Below are the code and all the weights of a small trained network. Each question names an input and a target symbol and asks about switching units off, where a switched-off unit gives its printed mean instead of its output.

import numpy as np


def w(rows, s, z=0):
    codes = np.array(rows[::2]) - 128.0
    scale = np.full(codes.shape[1], s)
    scale[-1] = z or s
    return codes * scale


def norm(h):
    return h / np.sqrt((h * h).mean(-1, keepdims=True) + 1e-5)


def f(y):
    return y / 2 * (1 + np.tanh(0.7978845608 * (y + 0.044715 * y**3)))


def softmax(a):
    e = np.exp(a - a.max(-1, keepdims=True))
    return e / e.sum(-1, keepdims=True)


def log_softmax(a):
    a = a - a.max(-1, keepdims=True)
    return a - np.log(np.exp(a).sum(-1, keepdims=True))


def net(x, mask):
    ids = ['αβδεζηλμξτφψω'.index(c) for c in x.split()]
    T = len(ids)
    res = E[ids] + P[:T]
    q, k, v = (norm(res) @ M[0].T for M in (Q, K, V))
    z = softmax(np.where(np.tri(T) > 0, q @ k.T / 2**0.5, -1e9)) @ v
    res = res + np.where(mask[0], z, O[0][:, -1]) @ O[0][:, :-1]
    y = f(norm(res) @ A[0][:, :-1].T + A[0][:, -1])
    res = res + np.where(mask[1:17], y, B[0][:, -1]) @ B[0][:, :-1]
    return log_softmax(norm(res)[-1] @ U[:, :-1].T + U[:, -1])


Q, K, V, O, A, B = {}, {}, {}, {}, {}, {}
E = w([
[119,45,188,195,132],'α',
[106,5,207,214,123],'β',
[113,159,186,153,87],'δ',
[81,142,113,95,104],'ε',
[113,147,181,178,180],'ζ',
[122,84,150,237,89],'η',
[78,137,113,92,103],'λ',
[140,82,53,173,232],'μ',
[174,94,112,63,118],'ξ',
[83,131,103,109,103],'τ',
[113,62,179,85,117],'φ',
[72,128,106,96,98],'ψ',
[209,111,168,111,149],'ω',
],0.017)
P = w([
[250,230,8,65,67],'0',
[215,32,128,162,109],'1',
[98,27,15,253,129],'2',
[87,38,24,224,124],'3',
[80,55,28,231,136],'4',
[83,64,31,223,138],'5',
[79,65,39,228,149],'6',
[74,74,50,216,144],'7',
[81,78,53,214,147],'8',
[78,80,56,218,149],'9',
[73,87,67,215,148],'10',
[76,90,66,221,156],'11',
],0.0047)
Q[0] = w([
[38,183,1,164,39],'head 0',
[126,75,21,140,92],'head 0',
],0.009)
K[0] = w([
[172,254,73,175,89],'head 0',
[198,222,25,60,169],'head 0',
],0.0072)
V[0] = w([
[101,91,197,3,238],'head 0',
[91,10,112,169,54],'head 0',
],0.0053)
O[0] = w([
[123,194,8,120,177,133],'head 0',
[155,255,41,204,42,252],'head 0',
],0.0085,0.0038)
A[0] = w([
[202,187,137,181,122,86],'neuron 0',
[159,204,139,163,186,56],'neuron 1',
[123,62,146,185,90,145],'neuron 2',
[141,73,72,94,159,113],'neuron 3',
[206,103,100,145,95,148],'neuron 4',
[96,123,144,58,157,162],'neuron 5',
[147,194,192,166,190,115],'neuron 6',
[94,129,135,88,116,122],'neuron 7',
[112,93,119,148,145,123],'neuron 8',
[247,177,159,161,169,5],'neuron 9',
[176,164,96,67,115,6],'neuron 10',
[111,150,156,173,102,132],'neuron 11',
[203,62,172,151,101,109],'neuron 12',
[159,79,225,147,161,255],'neuron 13',
[99,202,128,186,120,131],'neuron 14',
[141,116,172,147,75,96],'neuron 15',
],0.014,0.0037)
B[0] = w([
[128,129,116,29,131,184],'neuron 0',
[162,71,146,48,229,155],'neuron 1',
[197,171,168,64,181,253],'neuron 2',
[92,199,179,224,104,168],'neuron 3',
[138,44,227,131,148,206],'neuron 4',
[187,166,143,188,203,145],'neuron 5',
[25,192,184,130,180,160],'neuron 6',
[196,123,64,104,132,138],'neuron 7',
[185,158,149,125,78,162],'neuron 8',
[42,83,67,49,126,159],'neuron 9',
[163,84,163,142,150,145],'neuron 10',
[111,123,178,144,108,191],'neuron 11',
[206,111,49,115,102,178],'neuron 12',
[2,144,69,123,82,196],'neuron 13',
[83,115,127,146,100,217],'neuron 14',
[199,118,188,162,174,161],'neuron 15',
],0.0073,0.0078)
U = w([
[94,146,114,129,107,4],'α',
[97,146,120,122,101,27],'β',
[109,29,122,33,177,177],'δ',
[158,135,108,118,183,80],'ε',
[13,115,183,128,220,189],'ζ',
[103,134,247,141,79,163],'η',
[176,170,92,120,162,74],'λ',
[126,177,101,121,134,54],'μ',
[107,166,91,145,145,72],'ξ',
[216,54,185,133,154,216],'τ',
[76,120,113,175,55,181],'φ',
[167,152,74,74,111,115],'ψ',
[125,115,83,220,243,33],'ω',
],0.013,0.0024)

Each question gives the input, a string of symbols that net reads in full, and the target symbol t.
The units are the heads (2 rows each of Q, K, V and O) and the neurons (one row each of A and B). Each row of codes is followed by its name. A weight is (code - 128) times the scale printed after its matrix; where a second scale follows, it is the last column's (O, A, B and U).
mask holds one flag per unit, heads first, then neurons. A switched-off unit (its flag False) gives its mean, the last column of its rows in O or B, instead of its output. The means were averaged over made-up inputs and are rounded, as every weight is.
A unit's drop is (log p(t) with every unit on - log p(t) with that unit switched off) / (log p(t) with every unit on - log p(t) with every unit switched off).
The circuit of an input: a set's keep is (log p(t) with only the set's units on - log p(t) with every unit switched off) / (log p(t) with every unit on - log p(t) with every unit switched off). Starting from the 12 units with the biggest drops (on a tie, the unit counted first), units are removed one at a time, each time the one whose removal leaves the highest keep (on an exact tie, the one counted first), for as long as the keep stays at least 0.8.
circuit, biggest first: the units of the circuit, biggest drop first
most important unit: the unit with the biggest drop
top k neurons: the k neurons with the biggest drops, biggest first
drop when u is switched off: that unit's drop, to one decimal
input φ ψ δ β ω φ ω β ω ζ β λ, target φ: circuit, biggest first : neuron 2
input ζ ζ φ ξ λ φ φ η α α β ε, target ζ: circuit, biggest first : head 0; neuron 5; neuron 13
input ψ ζ ε, target ψ: top 4 neurons : neuron 4; neuron 7; neuron 13; neuron 6
input δ ψ ψ η β λ, target δ: circuit, biggest first : head 0; neuron 7
input ζ ψ ω η μ λ φ ω ξ ψ, target ζ: circuit, biggest first : head 0; neuron 5; neuron 3
input φ β ψ ω ω φ β ζ φ, target φ: circuit, biggest first : head 0; neuron 0
input ζ η α α φ τ φ μ ψ φ ω λ, target ζ: circuit, biggest first : head 0; neuron 5; neuron 13
input ω ω φ φ, target η: circuit, biggest first : head 0; neuron 3; neuron 13
input ζ ω η β τ, target ζ: top 2 neurons : neuron 3; neuron 5
input δ ω φ ψ τ, target δ: top 2 neurons : neuron 13; neuron 2
input ζ μ ζ ζ φ λ ε ε, target ζ: top 4 neurons : neuron 5; neuron 12; neuron 13; neuron 3
input φ ξ η ζ λ φ ψ μ ψ φ ζ ε, target φ: circuit, biggest first : neuron 2; neuron 6
input τ ψ τ φ ε τ ζ φ ω η δ ψ, target τ: circuit, biggest first : head 0; neuron 13; neuron 7; neuron 5
input ψ α ζ ζ ω ψ ω, target δ: most important unit : neuron 9
input λ ε ζ ζ η ψ, target λ: top 2 neurons : neuron 4; neuron 7
input ω ζ ω δ δ ψ α φ ψ φ ε, target ω: top 2 neurons : neuron 5; neuron 2
input λ ζ λ, target λ: top 4 neurons : neuron 4; neuron 7; neuron 13; neuron 5
input λ ξ η, target τ: top 2 neurons : neuron 2; neuron 12
input φ μ η φ, target η: top 3 neurons : neuron 3; neuron 12; neuron 1
input δ ζ λ φ ζ ω δ β ε, target δ: most important unit : head 0
input ω α λ λ, target ω: drop when neuron 7 is switched off : 0.1
input ε ζ ζ φ ζ ζ φ ξ, target τ: drop when neuron 13 is switched off : 0.2
input ψ τ ξ ψ ω ψ τ β λ, target ψ: drop when neuron 13 is switched off : 0.5
input δ λ α φ, target τ: drop when neuron 1 is switched off : -0.1
